Below are the code and all the weights of a small trained network. Each question names an input and a target symbol and asks about switching units off, where a switched-off unit gives its printed mean instead of its output.

import numpy as np


def w(rows, s, z=0):
    codes = np.array(rows[::2]) - 128.0
    scale = np.full(codes.shape[1], s)
    scale[-1] = z or s
    return codes * scale


def norm(h):
    return h / np.sqrt((h * h).mean(-1, keepdims=True) + 1e-5)


def f(y):
    return y / 2 * (1 + np.tanh(0.7978845608 * (y + 0.044715 * y**3)))


def softmax(a):
    e = np.exp(a - a.max(-1, keepdims=True))
    return e / e.sum(-1, keepdims=True)


def log_softmax(a):
    a = a - a.max(-1, keepdims=True)
    return a - np.log(np.exp(a).sum(-1, keepdims=True))


def net(x, mask):
    ids = ['ΘΠΩαβγδεζμστφψ'.index(c) for c in x.split()]
    T = len(ids)
    res = E[ids] + P[:T]
    u = 0
    for l in range(2):
        r = norm(res)
        for j in range(3):
            rows = slice(2 * j, 2 * j + 2)
            q, k, v = (r @ M[l][rows].T for M in (Q, K, V))
            z = softmax(np.where(np.tri(T) > 0, q @ k.T / 2**0.5, -1e9)) @ v
            o = O[l][rows]
            res = res + np.where(mask[u + j], z, o[:, -1]) @ o[:, :-1]
        u += 3
        y = f(norm(res) @ A[l][:, :-1].T + A[l][:, -1])
        res = res + np.where(mask[u : u + 4], y, B[l][:, -1]) @ B[l][:, :-1]
        u += 4
    return log_softmax(norm(res)[-1] @ U[:, :-1].T + U[:, -1])


Q, K, V, O, A, B = {}, {}, {}, {}, {}, {}
E = w([
[163,83,131,116],'Θ',
[203,254,57,28],'Π',
[93,148,74,98],'Ω',
[136,175,193,120],'α',
[117,177,181,126],'β',
[137,78,147,136],'γ',
[167,90,153,47],'δ',
[63,144,175,108],'ε',
[142,252,163,235],'ζ',
[113,91,150,93],'μ',
[192,101,130,192],'σ',
[95,199,145,158],'τ',
[98,110,160,86],'φ',
[119,88,163,87],'ψ',
],0.0041)
P = w([
[139,101,110,180],'0',
[4,70,123,16],'1',
[76,125,123,45],'2',
[92,121,116,77],'3',
[102,109,110,107],'4',
[115,112,112,117],'5',
[124,103,107,129],'6',
],0.0027)
Q[0] = w([
[195,116,184,8],'0.h0',
[249,187,172,13],'0.h0',
[3,184,67,55],'0.h1',
[28,219,65,131],'0.h1',
[139,72,58,128],'0.h2',
[133,141,43,13],'0.h2',
],0.004)
K[0] = w([
[91,200,19,240],'0.h0',
[82,109,6,208],'0.h0',
[208,148,133,76],'0.h1',
[239,73,188,37],'0.h1',
[130,253,136,105],'0.h2',
[85,202,135,210],'0.h2',
],0.0042)
V[0] = w([
[130,72,64,168],'0.h0',
[153,134,187,65],'0.h0',
[36,205,72,85],'0.h1',
[155,130,134,159],'0.h1',
[139,192,195,134],'0.h2',
[128,60,255,246],'0.h2',
],0.0037)
O[0] = w([
[38,39,115,182,112],'0.h0',
[213,144,198,89,145],'0.h0',
[113,206,53,246,189],'0.h1',
[153,99,165,78,106],'0.h1',
[206,241,72,160,123],'0.h2',
[5,253,146,50,1],'0.h2',
],0.0024,0.0041)
A[0] = w([
[171,66,160,233,5],'0.n0',
[172,134,185,247,81],'0.n1',
[28,39,252,149,16],'0.n2',
[97,63,119,114,241],'0.n3',
],0.0027,0.0016)
B[0] = w([
[109,176,134,3,40],'0.n0',
[112,168,210,105,79],'0.n1',
[163,119,55,184,47],'0.n2',
[80,121,154,139,254],'0.n3',
],0.0034,0.00081)
Q[1] = w([
[60,65,215,119],'1.h0',
[119,222,69,221],'1.h0',
[192,152,20,2],'1.h1',
[219,211,51,113],'1.h1',
[106,149,178,150],'1.h2',
[215,169,114,193],'1.h2',
],0.0042)
K[1] = w([
[107,201,85,141],'1.h0',
[206,70,124,155],'1.h0',
[73,86,81,254],'1.h1',
[36,64,55,161],'1.h1',
[153,174,130,111],'1.h2',
[157,92,113,210],'1.h2',
],0.0047)
V[1] = w([
[121,43,161,99],'1.h0',
[217,158,30,209],'1.h0',
[80,251,66,114],'1.h1',
[25,45,77,221],'1.h1',
[31,143,183,118],'1.h2',
[99,169,103,120],'1.h2',
],0.0031)
O[1] = w([
[242,77,130,165,144],'1.h0',
[88,229,2,77,209],'1.h0',
[3,114,226,171,108],'1.h1',
[99,91,35,220,134],'1.h1',
[151,76,211,202,8],'1.h2',
[104,155,192,154,129],'1.h2',
],0.0028,0.0011)
A[1] = w([
[134,125,62,187,72],'1.n0',
[193,169,254,85,2],'1.n1',
[135,191,253,117,17],'1.n2',
[101,54,163,67,165],'1.n3',
],0.0041,0.0016)
B[1] = w([
[49,48,78,94,195],'1.n0',
[21,84,103,71,155],'1.n1',
[82,22,68,61,107],'1.n2',
[176,247,220,253,253],'1.n3',
],0.0035,0.00042)
U = w([
[200,30,163,185,74],'Θ',
[188,230,15,8,249],'Π',
[35,39,3,232,240],'Ω',
[39,127,220,26,172],'α',
[42,152,181,112,17],'β',
[153,65,158,191,6],'γ',
[229,24,207,55,177],'δ',
[41,145,192,196,61],'ε',
[54,250,202,212,105],'ζ',
[145,70,179,193,20],'μ',
[144,70,147,189,4],'σ',
[29,193,148,212,65],'τ',
[134,112,188,224,58],'φ',
[158,61,212,164,104],'ψ',
],0.0044,0.0035)

Each question gives the input, a string of symbols that net reads in full, and the target symbol t.
The units are the heads (2 rows each of Q, K, V and O) and the neurons (one row each of A and B). Each row of codes is followed by its name. A weight is (code - 128) times the scale printed after its matrix; where a second scale follows, it is the last column's (O, A, B and U).
mask holds one flag per unit, layer by layer, with each layer's heads first. A switched-off unit (its flag False) gives its mean, the last column of its rows in O or B, instead of its output. The means were averaged over made-up inputs and are rounded, as every weight is.
A unit's drop is (log p(t) with every unit on - log p(t) with that unit switched off) / (log p(t) with every unit on - log p(t) with every unit switched off).
The circuit of an input: a set's keep is (log p(t) with only the set's units on - log p(t) with every unit switched off) / (log p(t) with every unit on - log p(t) with every unit switched off). Starting from the 12 units with the biggest drops (on a tie, the unit counted first), units are removed one at a time, each time the one whose removal leaves the highest keep (on an exact tie, the one counted first), for as long as the keep stays at least 0.8.
circuit, biggest first: the units of the circuit, biggest drop first
most important unit: the unit with the biggest drop
top k neurons in layer l: the k neurons of layer l with the biggest drops, biggest first
which heads matter: for each layer, one digit per head in row order, 1 if its drop is at least 0.15 and else 0, layers parted by /
drop when u is switched off: that unit's drop, to one decimal
input Π Π Ω Π Π δ, target Π: circuit, biggest first -> [1.h0 0.h1]
input Π Π ζ β, target Π: most important unit -> 0.h2
input Π Π σ, target Π: circuit, biggest first -> [1.h0 0.n0]
input Π Π Ω Θ, target Π: circuit, biggest first -> [1.h0 0.n0 0.h1]
input Π Ω δ ε Π τ, target Π: which heads matter -> 101 / 000
input Ω δ α, target Ω: which heads matter -> 100 / 000
input Π Π δ Θ ε, target Π: circuit, biggest first -> [0.n2 1.h1 0.h0 1.h2]
input Ω δ ψ, target Ω: circuit, biggest first -> [1.h1 0.h0]
input Π Π μ, target Π: which heads matter -> 011 / 101
input Π Π δ Π Π ψ, target Π: which heads matter -> 001 / 101
input Π Π δ ε, target Π: which heads matter -> 101 / 010
input Ω Ω δ, target Ω: which heads matter -> 110 / 010
input Ω α φ, target Ω: which heads matter -> 010 / 010
input Π Π ψ α, target Π: top neuron in layer 0 -> [0.n3]
input Π Π Π Π α δ ζ, target Π: top 2 neurons in layer 1 -> [1.n3 1.n2]
input Π Π δ φ, target Π: drop when 0.h2 is switched off -> 0.7
input Ω Π φ, target Ω: drop when 0.h2 is switched off -> 0.2
input Π Π ψ τ, target Π: drop when 1.h1 is switched off -> 0.1
